[ 88 132 146 136 163 148 121 115 141 166 142 147 163 121  93  92 157 155
 160 119 126 168  98 109 139 126 169 168 133 103] -> Z
[150 156 138 166  78 147 112 119 163 116 118  84 112 100 131  86 126  77
 161  97 114 170 158 113  83 155  83  63  85 177] -> B
[123  98  95  99 156 103 156 151 102 130 130 163 120 157 154 190 125 167
  78 160 148  83 126 144 151 108 140 175 148  93] -> V
[ 90  84 115 161 150 139 157 147 180 184 156 117  90 114 135 127 177 173
 137 113 147 131 148  90  82 134 116 116 116 116] -> T
asked: [ 88 132 146 136 163 148 121 115 141 166 142 147 163 121  93  92 157 155
 160 119 126 168  98 109 139 126 169 168 133 103]  Z
at: [184 156 117  90 114 135]  T, 10
at: [ 83 126 144 151]  V, 22
at: [135 127]  T, 15

[122  77 125 106 128 134 124 117 105 123 137 123 121] -> D
[131 116 121 121 125 122 136 127 137 128 134 122 125] -> U
[135 113 125 130 124 137 125 146 156 128 151 125 116] -> C
[129 163 126 144 125 120 111 141 129 119 162 125 125] -> X
[126 157 130 109 125 137  93 118 136 121 129 127 125] -> L
[145 123 145 121 124 142 143 123 145 131  81 133 151] -> W
[128 151 125 115 124 142 143 123 145 131  81 133 151] -> K
[134 122 117 105 132 140 150 135 132 118 126 125 131] -> F
at: [115 124 142 143 123]  K, 4
at: [134 124 117 105]  D, 6
at: [128 151 125 116]  C, 10
again F:   [132]
again C:   [125]

[136 131 135 124 134] : P
[ 74 126  81 150 135] : H
[ 83 123  72 149 105] : J
[ 81 152 152 152 152] : G
[114 126  81 114 114] : N
at: [ 81 114 114]  N, 3
again G:   [152]
again N:   [114]
asked: [136 131 135 124 134]  P
asked: [ 74 126  81 150 135]  H

[127  89 100 133 145 109 119 135 117 186 112 126 110 115 104 118 115 147
 155 158 165 111 133 137 131 112 112 142 114 137 100 125 175 163 110 117
 103 150 127 126 150 104] = A
[144 145 103 156 102 146 113 103 126 138 108 132  95 151 165 127 130 136
 145 131 147 144 118 116 138 115 145 133 114  98 137 126 127 144 149 126
 143 148  88 117 117 121] = S
[145 145 100 167  95 145 109 104 122 139  99 138  87 153 173 127 129 144
 151 133 151 144 115 116 133 113 149 140 104  95 141 127 125 148 154 121
 147 150  81 117 118 122] = E
[120  91 142 132 138  91 129 155 115 154 111 144 139  98 109 128 121 154
 140 148 151 113 131 158  95 119 118 150 112 171 118 125 162 150  97 103
 107 127 144 144 156 123] = R
[148 144 112  91 135 143 138  88 111 115 154  95 134 144 132 130 145  94
 116 123 145 154 136 125 162 101 127  98 172 126 113 113 155 131 113 150
 117 152 113 117 111 102] = Y
[122 104 113  86 169 123 139 129 137 161 155  98 142 118  78 128 124 106
 121 137 129 113 144 125 157 127 100 157 157 136  92 125 156 128 106 146
 100 134 156 122 135 109] = Q
at: [115 154 111]  R, 9
at: [133 137 131 112 112 142 114 137 100 125]  A, 23
at: [112 112 142 114 137 100 125]  A, 26
at: [144 139]  R, 12
asked: [144 145 103 156 102 146 113 103 126 138 108 132  95 151 165 127 130 136
 145 131 147 144 118 116 138 115 145 133 114  98 137 126 127 144 149 126
 143 148  88 117 117 121]  S
asked: [120  91 142 132 138  91 129 155 115 154 111 144 139  98 109 128 121 154
 140 148 151 113 131 158  95 119 118 150 112 171 118 125 162 150  97 103
 107 127 144 144 156 123]  R
at: [123 145]  Y, 20

[133 134 131 132 120 134 120 125 120] = Pemen
[120 131 134 133 134 132 115 137 140] = Zaren
[100  79  99  92 136 130 113 126 137] = gad
[137 142 136 138 124 129 134 128 124] = sapu
[145 158 146 150 125 125 136 130 124] = Dovi
[138 146 139 142 128 125 132 130 126] = mos
[166 166 151 166 123 166 139 130 166] = redel
at: [133 134 131 132 120 134]  Pemen, 1
again redel:   [166]
at: [133 134 132 115 137]  Zaren, 4
again sapu:   [124]
again Dovi:   [125]
at: [145 158 146]  Dovi, 1

[153  95  98  98 148 144 135  69 139] -> biko
[100  76 152 100  69 144 135  69 100] -> Ziso
[147 101  98  98  98  98 122  98 139] -> Sek
again Sek:   [98]
asked: [147 101  98  98  98  98 122  98 139]  Sek
at: [ 69 100]  Ziso, 8
again biko:   [98]
asked: [153  95  98  98 148 144 135  69 139]  biko

